Below are the code and all the weights of a small trained network. Each question names an input and a class and asks about switching units off, where a switched-off unit gives its printed mean instead of its output.

import numpy as np


def w(rows, s, z=0):
    codes = np.array(rows[::2]) - 128.0
    scale = np.full(codes.shape[1], s)
    scale[-1] = z or s
    return codes * scale


def f(y):
    return y / 2 * (1 + np.tanh(0.7978845608 * (y + 0.044715 * y**3)))


def log_softmax(a):
    a = a - a.max(-1, keepdims=True)
    return a - np.log(np.exp(a).sum(-1, keepdims=True))


def net(x, mask):
    res = np.array(x, float).reshape(1, 5) / 4 @ E
    y = f(res @ A[0][:, :-1].T + A[0][:, -1])
    res = res + np.where(mask, y, B[0][:, -1]) @ B[0][:, :-1]
    return log_softmax(res[-1] @ U[:, :-1].T + U[:, -1])


A, B = {}, {}
E = w([
[178,136,75,84,84,142,80,229,107,55,122],'x0',
[201,88,127,254,94,67,85,140,109,161,114],'x1',
[100,86,220,116,82,125,80,146,164,112,204],'x2',
[95,58,92,61,77,42,109,28,117,89,99],'x3',
[130,240,113,159,29,118,179,102,147,112,153],'x4',
],0.0099)
A[0] = w([
[126,131,141,153,137,134,126,98,123,116,132,59],'n0',
[153,173,136,112,77,90,151,121,122,154,149,40],'n1',
[133,149,154,158,173,147,126,167,139,110,129,119],'n2',
[127,148,140,152,139,160,117,131,97,130,130,50],'n3',
[130,61,146,103,216,121,93,156,93,145,123,8],'n4',
[97,141,157,54,141,181,141,131,172,112,136,57],'n5',
[162,173,151,138,158,163,110,203,167,176,188,65],'n6',
[101,83,250,117,70,134,61,134,177,97,233,52],'n7',
[100,129,172,145,133,117,152,70,159,172,133,57],'n8',
[129,79,132,78,62,46,111,68,117,108,139,70],'n9',
[126,148,169,173,151,156,155,182,124,153,129,102],'n10',
[157,152,142,148,148,156,119,141,171,132,112,39],'n11',
[139,113,104,179,137,108,114,126,119,130,167,62],'n12',
[173,92,130,185,92,70,101,115,124,115,100,62],'n13',
[115,145,131,51,157,164,188,142,107,102,137,87],'n14',
[158,158,58,125,188,114,178,116,76,125,24,11],'n15',
[137,119,206,135,157,121,148,72,123,168,120,66],'n16',
[126,138,157,148,140,148,145,147,93,123,137,61],'n17',
[149,124,130,111,100,114,112,181,116,49,122,67],'n18',
[159,101,143,184,126,77,103,160,132,149,108,61],'n19',
[177,116,154,203,88,101,99,133,104,156,125,85],'n20',
[111,93,87,91,95,45,94,73,140,96,66,54],'n21',
[100,23,140,106,196,126,89,163,146,117,106,128],'n22',
[121,109,181,110,115,96,110,164,153,109,176,52],'n23',
[184,130,71,81,87,127,52,196,94,81,127,54],'n24',
[111,210,125,154,18,101,176,111,161,94,171,33],'n25',
[81,134,153,172,168,96,153,55,156,190,148,84],'n26',
[143,155,154,139,151,131,141,161,145,137,127,44],'n27',
[71,152,128,59,158,147,150,103,151,80,148,69],'n28',
[101,91,131,148,147,99,173,122,136,169,136,85],'n29',
[90,119,107,116,117,109,106,100,123,107,96,56],'n30',
[122,127,117,104,146,144,135,118,128,108,159,55],'n31',
],0.014,0.011)
B[0] = w([
[128,121,126,109,159,137,254,164,91,52,38,124],'n0',
[107,127,147,177,127,127,146,117,62,128,46,148],'n1',
[162,104,165,102,147,146,94,105,97,121,166,169],'n2',
[138,126,153,75,176,141,178,109,124,93,100,130],'n3',
[64,221,197,216,27,158,159,61,50,107,26,174],'n4',
[101,52,135,74,71,69,180,175,143,180,122,180],'n5',
[150,125,188,71,171,190,134,105,53,109,199,199],'n6',
[230,173,22,146,200,112,173,63,197,161,84,248],'n7',
[97,126,99,130,123,120,118,154,153,45,137,170],'n8',
[185,142,207,57,206,226,114,128,60,141,205,226],'n9',
[158,123,170,77,179,159,97,120,82,137,176,185],'n10',
[137,128,160,106,182,167,190,139,122,105,110,138],'n11',
[108,111,142,88,126,97,196,161,131,155,96,145],'n12',
[94,32,146,78,127,63,180,174,136,185,105,196],'n13',
[102,63,146,122,118,68,147,158,134,183,116,183],'n14',
[254,170,36,164,195,119,183,50,204,160,99,188],'n15',
[86,123,70,122,131,115,105,186,118,42,128,168],'n16',
[128,116,145,114,169,145,189,108,95,99,137,135],'n17',
[52,150,67,118,162,112,79,156,151,52,132,172],'n18',
[113,88,142,76,70,64,190,149,136,160,118,179],'n19',
[84,78,153,71,99,63,174,161,162,201,122,204],'n20',
[172,133,195,90,177,201,133,128,84,137,191,222],'n21',
[123,176,171,221,47,152,86,116,87,139,78,221],'n22',
[163,147,49,169,201,114,224,53,172,115,101,166],'n23',
[37,146,76,141,165,114,66,206,181,35,136,209],'n24',
[109,185,205,233,16,158,89,75,65,121,22,211],'n25',
[57,164,72,119,171,134,75,200,178,43,141,198],'n26',
[162,96,156,111,171,155,167,136,73,95,125,140],'n27',
[107,50,155,76,100,50,138,177,133,193,111,191],'n28',
[109,143,109,122,130,127,105,156,147,93,115,152],'n29',
[138,112,160,104,153,164,189,108,110,108,187,152],'n30',
[103,138,135,113,149,81,221,140,87,118,107,132],'n31',
],0.01,0.017)
U = w([
[146,117,165,100,146,163,136,132,103,133,163,118],'0',
[107,84,138,104,104,70,156,156,134,179,113,116],'1',
[116,142,155,174,79,136,125,111,105,127,78,117],'2',
[92,124,95,122,135,115,112,163,147,64,132,118],'3',
[183,133,75,139,148,114,161,95,156,151,106,126],'4',
[145,114,114,144,75,128,6,124,161,221,202,252],'5',
[140,86,105,143,77,137,133,109,138,119,150,108],'6',
],0.018,0.027)

Each question gives the input, the list of numbers given to net, and the class t.
The units are the neurons (one row each of A and B). Each row of codes is followed by its name. A weight is (code - 128) times the scale printed after its matrix; where a second scale follows, it is the last column's (A, B and U).
mask holds one flag per neuron, in row order. A switched-off neuron (its flag False) gives its mean, the last column of its row in B, instead of its output. The means were averaged over made-up inputs and are rounded, as every weight is.
A unit's drop is (log p(t) with every unit on - log p(t) with that unit switched off) / (log p(t) with every unit on - log p(t) with every unit switched off).
The circuit of an input: a set's keep is (log p(t) with only the set's units on - log p(t) with every unit switched off) / (log p(t) with every unit on - log p(t) with every unit switched off). Starting from the 12 units with the biggest drops (on a tie, the unit counted first), units are removed one at a time, each time the one whose removal leaves the highest keep (on an exact tie, the one counted first), for as long as the keep stays at least 0.8.
circuit, biggest first: the units of the circuit, biggest drop first
unit that matters most: the unit with the biggest drop
top k neurons: the k neurons with the biggest drops, biggest first
drop when u is switched off: that unit's drop, to one decimal
input [0,-4,-6,2,-5], class 4: unit that matters most : n15
input [2,0,6,-1,-5], class 4: top 3 neurons : n7, n25, n23
input [8,5,8,-2,8], class 2: top 3 neurons : n25, n1, n26
input [4,-3,-1,7,-6], class 0: top 3 neurons : n21, n9, n25
input [7,-6,1,-5,3], class 3: top 3 neurons : n24, n18, n20
input [8,-2,5,-3,6], class 3: top 3 neurons : n24, n18, n22
input [7,0,-8,8,-5], class 0: top 2 neurons : n21, n7
input [8,-6,0,-3,-7], class 3: top 2 neurons : n24, n25
input [5,7,-1,-2,-8], class 2: top 4 neurons : n4, n22, n28, n5
input [1,8,2,-8,6], class 0: top 3 neurons : n6, n10, n2
input [8,3,7,8,-4], class 0: top 2 neurons : n9, n21
input [-6,3,-6,-4,6], class 2: top 3 neurons : n25, n7, n24
input [-5,-5,-3,2,-4], class 1: top 3 neurons : n28, n24, n14
input [0,5,4,1,-8], class 2: circuit, biggest first : n4
input [1,2,7,5,3], class 4: drop when n7 is switched off : 2.1
input [7,1,7,-5,7], class 2: drop when n15 is switched off : 0.3
input [-1,0,-2,4,2], class 0: drop when n18 is switched off : 0.0
